Each row of numbers belongs to one of the nodes below and depends on some of the facts about them. Some rows are named. Which node is each other row?

How the nodes are related:
{q111, q148, q214, q247, q348, q356, q369, q399, q470, q499, q50, q60, q612, q64, q648, q735, q787, q846, q852, q857, q876, q915} φ zista
{q112, q124, q136, q137, q139, q14, q143, q15, q158, q168, q172, q175, q192, q211, q224, q241, q255, q261, q266, q27, q28, q287, q296, q312, q325, q344, q345, q364, q365, q368, q408, q45, q452, q462, q477, q48, q511, q525, q539, q557, q572, q579, q580, q614, q625, q645, q651, q652, q667, q672, q702, q71, q712, q744, q760, q763, q789, q790, q8, q809, q813, q830, q853, q881, q884, q891, q901, q902, q911, q96, q980, q987, q993} φ stegis
{q114, q144, q155, q181, q183, q2, q212, q221, q225, q231, q260, q282, q3, q375, q386, q406, q454, q504, q606, q609, q621, q660, q684, q691, q7, q707, q719, q739, q768, q78, q796, q805, q831, q862, q871, q872, q913, q916, q943, q988} φ nastaga
{q125, q151, q232, q245, q256, q267, q279, q351, q413, q456, q533, q562, q610, q723, q845, q848, q995} φ sibre
q112 ξ q356, q902, q702, q399
q125 ξ q876, q192, q660
q139 ξ q499, q660, q221, q413, q344
q148 ξ q28, q612, q477
q151 ξ q876, q245, q651, q462
q155 ξ q557, q580
q183 ξ q902, q267, q943, q916, q260
q211 ξ q345, q348
q214 ξ q614, q943, q71, q312, q846, q96
q231 ξ q667, q7, q612, q891
q232 ξ q454, q256, q7, q45, q114, q406, q533
q247 ξ q143, q707, q256, q175, q287
q255 ξ q50, q744, q504, q830, q579, q111, q881
q279 ξ q739, q499, q136, q652, q8, q987, q760
q325 ξ q876, q707, q144, q192, q916, q862, q266
q351 ξ q988, q168, q48
q365 ξ q872, q137, q348, q789
q368 ξ q739, q809, q744, q2
q375 ξ q71, q723
q408 ξ q454, q943, q562, q224
q452 ξ q511, q739, q225, q27
q525 ξ q915, q454, q768, q612, q27
q606 ξ q356, q562, q539, q579, q344
q609 ξ q993, q386, q988, q181, q266
q621 ξ q192, q610, q172, q282
q645 ξ q256, q124, q612, q27, q477
q648 ξ q143, q3, q719
q672 ξ q511, q911, q470, q175, q266
q691 ξ q684, q610, q406, q901, q580
q787 ξ q943, q225, q763, q212
q805 ξ q364
q831 ξ q625, q158, q267, q266
q845 ξ q572, q915, q3, q175
q848 ξ q296, q735, q399
q852 ξ q915, q667
q857 ξ q221, q988, q282, q212
q871 ξ q872, q796, q504, q282, q456, q64, q891
q884 ξ q943, q712, q790, q60, q913, q181
q980 ξ q707, q462, q891
q995 ξ q369, q172, q413, q846

Named rows:
q621: [ 46   2  -3  -4   2  -1  -2  27 -14 -16  33   4  35  42 -11  -1  16  -6
  -3  28   5   3 -26   2  -1 -14  25  -1 -17   2   9  10   4  -6  -5]
q192: [  6  22 -10  -3   6  -4  23 -16 -13 -11  16  -4  -1   4 -10   2  -4  -8
  -6 -12  23   2 -25 -14 -15 -12   8   8  -6   0   4   1   7  -6  -5]
q862: [ -7   3 -12  -5   3  -3  11 -11   2  10  14  -3  -4  29 -10  -1  -1  -4
  -3  10  -4   1 -20   2  -7  23   5  11 -15  -7   1  -6   5  -6   1]
q399: [ -3   0 -13  17  19   2  -5 -13 -13  30   2  -4  -9  -1  -8   0  -1  28
   4 -11  -6   3 -23  10 -13  -7 -12  32 -14  -6  33  -6   3  -5  -8]
q364: [ -8   6  -9  -3   4   2   6 -16 -12 -11   5  -5  -3 -10  -7   4  -5  -4
  -7 -13  20   2 -23 -13 -14 -13  -3   1 -15  -5   2   1   5  -7  -7]
q723: [  9   0  -7  -6   5  -5  -8 -18   9  -7   3  -4  -7  -7  42  -6  18   1
  -4  16  -5  11   1 -14   4 -13  14  -2  -3   4   5   2  -5  -6  18]
q809: [ -9   4  -5  -5   5   3  16 -16  -8 -14   3  -4  -3  -8  -9   2  -2  -6
  -5 -12  23   3 -17 -13 -15 -13  -7  -3 -16  -2   1  -4   2  -6  -3]
q702: [ -8   4 -11   0   8  13   6 -16 -11   0   3  -4  -6  -6  -5  11  -3   1
  -6 -13  12   1 -23 -11 -12 -14  -9  14 -16  -5   2  -2  12  -6 -10]
q987: [ -9   5  -7  -2   4   5  13 -16 -10 -13   2  -4  -3  -9  -6   3  -4  -7
  -6 -12  20   4 -19 -12 -15 -13  -7  -5 -16  -5   1  -4   0  -6  -4]
q255: [-10   4  16   0   7  20   9   6 -12 -16   4  -5   2  -8 -12   7   2  -6
   6 -12  48   1 -19 -12   4 -15 -13   2 -16   4   3  -3  15  -7  -9]
q27: [ -9  18   3  -4   3  12   3  -3  -8 -14   5  -5  -8  -7  -8  -3  -4  -7
  -7 -14  12   4   4 -11 -14 -14 -11  -3 -16   4   3  -7  -2   6  -3]
q452: [ -6   0  49  -4  22  22  43  27  -7 -12  10  -5  -3  -9 -12  -4  -1  -5
   9 -12  60   5  25 -12 -13 -14 -11  -3 -17  23  23  -6  -5  -1  -5]
q267: [  6   1  -6  -3  15  -4   6 -19   5   9   4   1 -11   4  50   1  10   9
  -6  14  -5   4  14  -6   2  -9   9   9   4  12   3  -3   1  -3  12]
q386: [ -8   2 -12  -5   2  -3   4   1  12   7   8   0  -1  34  -5   3  -3  -3
  -4   3  -2   3 -21  -1  -7  23   9   1 -15  -3   0  -5  13  -1   2]
q913: [ -9   4 -10  -4   3  -2   0 -12  13   4  10  -4   3  30  -8   0   0  -3
  -5   7  -3   2 -17   1  -5  22   2   3 -15  -7   2  -5   3  -4  -1]
q45: [ -7  13  -9  -5   3  -2  -2 -18 -14 -11   5  -4  -4  -7  -5   2  -5  -5
  -7 -12  11   3 -20 -13 -15 -11  -1   1 -14  -5   3  -3   2  -2  -7]
q261: [ -7  10 -11  -4   5  -3   4 -18 -11 -10   3  -2  -3  -7  -6   3  -3  -5
  -5 -13  15   3 -19 -12 -14 -14  -2   0 -15  -4   2  -2   5  -5  -3]
q763: [-10  13  -4  -4   9  -5   4 -17  -4 -12   3  -5   4  -6  -5   1  -2  -6
  -5 -11  19   4 -13 -11 -14 -13  -3  -3 -14   2   1   2   1  -2  -2]
q557: [ -9   6 -11  -4   4   1  -1 -15 -12 -11   4  -4   1  -7  -8   3  -5  -7
  -6 -12  16   1 -24 -11 -14 -13  -1   0 -15  -7   2   3   1  -5  -7]

Rows to name:
No name comes twice in this set of rows, the named rows included.
[ -8   3 -12  -5   2  -4   4 -14  10  11  12  -5   0  31  -8   2   3   3
  -4   6  -4   2 -13   6  -4  24  -4  13 -15  -5   1  -5   6  -4  -2] | q260
[ -5   4 -11   7  15  -4  -6 -15  -9  20   3  -5 -12   0  -8  -5  -4  15
   2 -11  -3   1 -24   8 -15 -11  -7  15 -15  -6  36  -7  -2  -3  -8] | q735
[ -9   4  -8  19   4  -3 -11 -15   7  11   6  -3  -9  -8 -11  -5  -4  15
  14 -12  -2   8 -26  -8  -5  -9   5  -1 -15  -6  33  -8   2  -7  -7] | q348
[ -4   1  -9  -6   3  -3  -2  -4  23  -8   8  -5  16  34  -7  -1  -2  -6
  -7   0  -4   3 -19   0  -7  11   9  -4 -14   0   4  -2   6  -1   3] | q212
[ 15   4  -6  -3   8   1  -7 -18   4   2   3  -6  -9  -6  42  -4  27  10
  -8  16  -3   5   6  -7   0 -13  -1   8   0   4   3   2  -5  -8   6] | q562
[ -8  23  -7  -4   2  -4   9 -19 -13  -3   4  -4  -9  -9 -11   3  -3  -3
   0 -13  18   4  -9 -12 -10 -12   6  12  -7  -7   3  -3  15  -6  -6] | q462
[ -4   1 -11  -4  12   9 -10  31 -13 -17  16  51  -8  -3  61  -4  46  -5
  25  25   0  31 -26 -12  37 -12  27  20 -14  -8   4  -3  -2   8  22] | q845
[ -7  23 -10  -4  29  -3  35   0 -13  -1   3   1  -9  13   8  20  -3  -7
  -3 -13  31   1 -12 -13 -14 -13   8   7 -10   9   0  -5  24  21  -2] | q266
[ 33  16  12  -2   3  -4  -9  38 -16  -6   2  24  -8   5 -13  -4  13  -7
  29  -2  -5   1   0  38 -13 -11 -13  -3   2  12  22  -6  -6  11  -7] | q148
[ -7  10  -3  -6  11   2  28  -9  -9 -13   4  -4  -7  -8  -4   2  -4  -8
  -5 -12  28   5 -13 -11 -14 -12  -6  -4 -15   0   3  -7  -2   2   3] | q511
[  8   1  -8  -5   5  -5   3 -18   1  -1   4  -4 -10  -8  38  -4  12   3
  -5  19  -6   4   3  -9   0 -12  14   3   9   7   6  -2  -3  -7  18] | q245
[ 14   2  31   5  44   6 -10 -17 -12 -14  10  -4  21  15 -12   1  34  -6
   5 -13  28   6  30  -1   1 -14 -12  15 -15  11   4  17  -7  17  -8] | q408
[ 23   4  -8  -5   2  -4  -9  22 -11 -13  28   8  26  31 -13  -5  30  -7
   0  20  -4   2 -27   0   6  -9   4   7 -16  -7   1   3  -3  -7  -7] | q691
[ -1  32   6  -2  36  -3  51   5 -12  -5  25   6  -8  16 -12  17  -4  -6
  26  -6  52   3   5 -10  -1 -14  11  43  11  14   3  -4  25  -9  -9] | q325

Now the same nodes, written a new way:
Some nodes and their rows:
q15: [  1  -3  -5  -2  -9  -3  -3  -7  -5   0  -3  -8   1 -21  -7  -7  -5  -2
  -3   3  -7  -6  -3  -1 -17  -2   3  -6  -5  -7  -7  -3  -1  -4   1]
q707: [ -2  -9   5   1   2  18   2  13  -4  -3  -2  13  -6  32  12   1  -2  -2
  -8  -4  20  -3  -6   0  12  -5 -10  -5   6  -3   2 -12   1   0  -4]
q477: [-16 -11   4  -6  19  -4  -1  21   0  12  -2  -2  -4 -21  -3 -10 -13  -3
   6  -5   7  -5  13   1 -19  -3  -2  -6   2  -1  -9 -14  -2  -3  -7]
q232: [10 -1 11 -3 18 -1 16  7  9  4 -3 -4  6  9 -8  7 19 10 50  1 -8 -1  3 -1
 33  5 -4 28 -5 15 -7 13  0  4 -6]
q136: [-16  -5   4   4  -7  -5  -2  -9  -7   1   3  -6  22 -22  -7  -2  -9   4
  -8  -5  -8  -5  -1  -5 -15  -3  -8  -5  -7  -9   8 -13  -2  -2   8]
q155: [61 11  7  0  2 -6  4 -1 -3 -5  1 22 31  7 -5  2  0 -4 29 -6 -8  8 -4 10
 34  0 -4  9 -5 -7 -8  0 -1  2 -7]
q462: [ -6 -12   2  -4   3  -3   1  -5  -1  -4   1  -1  -7  -7   6   1 -10  -3
  -9  19  16  -6   4   0 -12  -4  -8  -8  -1  -8  14  -7  -2  -5   0]
q192: [  3  -7   1  -2   4  -2  -2  -5  -4  -4   1   4  -6  -5  10   5 -12  -2
  -8   1  11  -5   2  -2 -10  -2  -9  -6  -2  -7  43   3  -2  -3  -1]
q125: [  1  -9   3  -4  -4  -4   6 -11   6  -2  -2  -3   4  31  -4  27  27  -1
  -1  14  -7  -3  -3  -2  31  13  -6  20  -4   5  11  31   6  -2  -8]
q943: [ -5  -5  -8  16   5  17  -4  28   0  -2  -2  -7  -6  13  10  -8   1  -2
 -11  -6  18  17  -5  -3  -8  -3   2  -6   2  15   3  -2  -3  -4  -3]
q399: [ -8  37   4  -3 -13  -4  -2   1  -4  -4   6   0  -5   4  -7 -13   4  -2
  -8  -3  16   4  -4  -1  -4  -4  22  -7   0 -11  -7  -9   3  18  26]
q609: [ 15  -9  -6   8 -12  -2  -4  -4  -4  -4  -4   2   1  10  24  32  19  -2
  13  -6  -8  -5  -2  23  38   4   8  10  -5  20  -5  32   0  23  -5]
q993: [-13  -3  -9   7  -3  -1  -3  -1  -6  -3  -1  10  -7 -15  18  10  -6  -3
  -5  -9   0  -4  -3   2 -17  -3   6  -7  -4  14  12  24  -1   1  -5]
q312: [ -1   3  -6   6   2  -2   0  -4  -4   2  -1  -7  -8 -23  -4  -6   0  -3
  -7  -7   2  17   5  -3 -17  -1   0  -7  -7   8   1  18  -2  -3  -6]
q862: [  7 -12   2   2  -6  12   0   4  -3  -3  -3  12  -4  27  12  11   7  -4
  -9  -5  11   3  -4   2  21  -3  -9  -3  -1   1  10   0   2   1  -4]
q452: [-14 -11  -1  -4  -4  -4  -1  -6  -4   9   2  -9   7 -25  -1  16   4  18
   3   4  -8  -6   2  -1   2  -2   2   0  -4   8  -5  -7   0  -4  -7]
q225: [-15  -8  -1  17   1  12  -4  15  -2  -2  -3   0   1  13  11  -3   2  -4
  -7  -5  -3  -2  -4  -4   1  -4  -2   0   2  11  -4 -12  -2  -3  -3]
q796: [ 21  -9  -8  -1   1  14  -1  -8   0   0  -1   0  -7  35  15   1  -9  -3
   3  -1  -8   0  -6  -1   5   0  -7  10  20 -10  -6 -12   1  -4   5]
q652: [-17  -5   5   4  -6  -3  -1  -9  -3   4   1  -5  20 -22  -7  -2  -9   5
 -10  -8  -8  -4  -4  -1 -16  -4  -7  -5  -5  -5   7 -14  -3  -1   7]

Which node is each row?
No name comes twice in this set of rows, the named rows included.
[ 33 -10  -2  -5 -13  -3   0  -6  -4   3  -2  -4  -6  -1  -8  17  17  18
   0  -3  -8  27  -5   1  42  -3  -7  31  -5  -9  -5 -13  -1   5  -7] | q606
[  6  -7  -6   1  -7  -2  -3  -6  -5   1  -2  -8  -5 -21   8  21  13   7
   9  -6  -9  -5  -4   5  -3  -2  25  -7  -6  22  -7  49  -2   7  -9] | q884
[ 18  -9  -1  -4  -8  -3   0 -12  -4   0   0 -10   4 -22  -4  27   3  14
  -7  11  -9  -2   1   0  14   0  -8   1  -4  -5  18   6  -1  -4  -5] | q139
[ 15  -8  -4  -5 -14  -2   0 -12   1   5   2  -6  -6 -18  -8  21  -4  34
  10  29  -9  -5  -1  -1   9  -5  -5  20  -7 -12  -7 -14  -2  -3   0] | q255
[ 21 -11  -4  -3 -14  -3   3  -3  -3  -3  -4  -7  -6  -4   0  23  28  -2
  -1  -4  -5  24  -3   6  35  -4   2   8  -5  11  -6  22   0  24  -7] | q183
[ 55 -11  -2  -2  -3   0   8 -12  -5  -5  -1   0   7  22  11  25   4  -4
   9   2  -8  16  -2   7  48   5 -10  10  -6  -6   1  11  -1  -1  -6] | q621
[ -3 -10   2  -4  -6  -5  12 -12  10  -3  -3  -4  -2  26  -4  23  30  -3
   3  29  -7  -3  -4  -2  25  12  -8  21  -3   4  -5  28   7   1  -8] | q151
[-17  48  -7  11   5  -3  -4   4  -5  -4   8  -6  -5  12   5 -11   5  -4
  -7  -5   4  -3  -2   0  -3   0  40  -6   4   7  -6  24  -1  10   3] | q60
[ -7  -9  -3  -3  10  -4  -2  -3   9  -1   2  -1  -6  -5   9  -3 -14  -4
  -1  12   9  -8   8   0 -15  -4  -7  -5  16 -11   5 -11  -1  -4  -1] | q891
[ -9 -10  -2  -3 -12  -3  -3 -12  -2   5   3 -12   9 -21  -7  14  -1  31
  -4  15  -6  -5  -2   0   1  -1  -3  10  -5  -9  -5 -13  -1  -4  -1] | q368

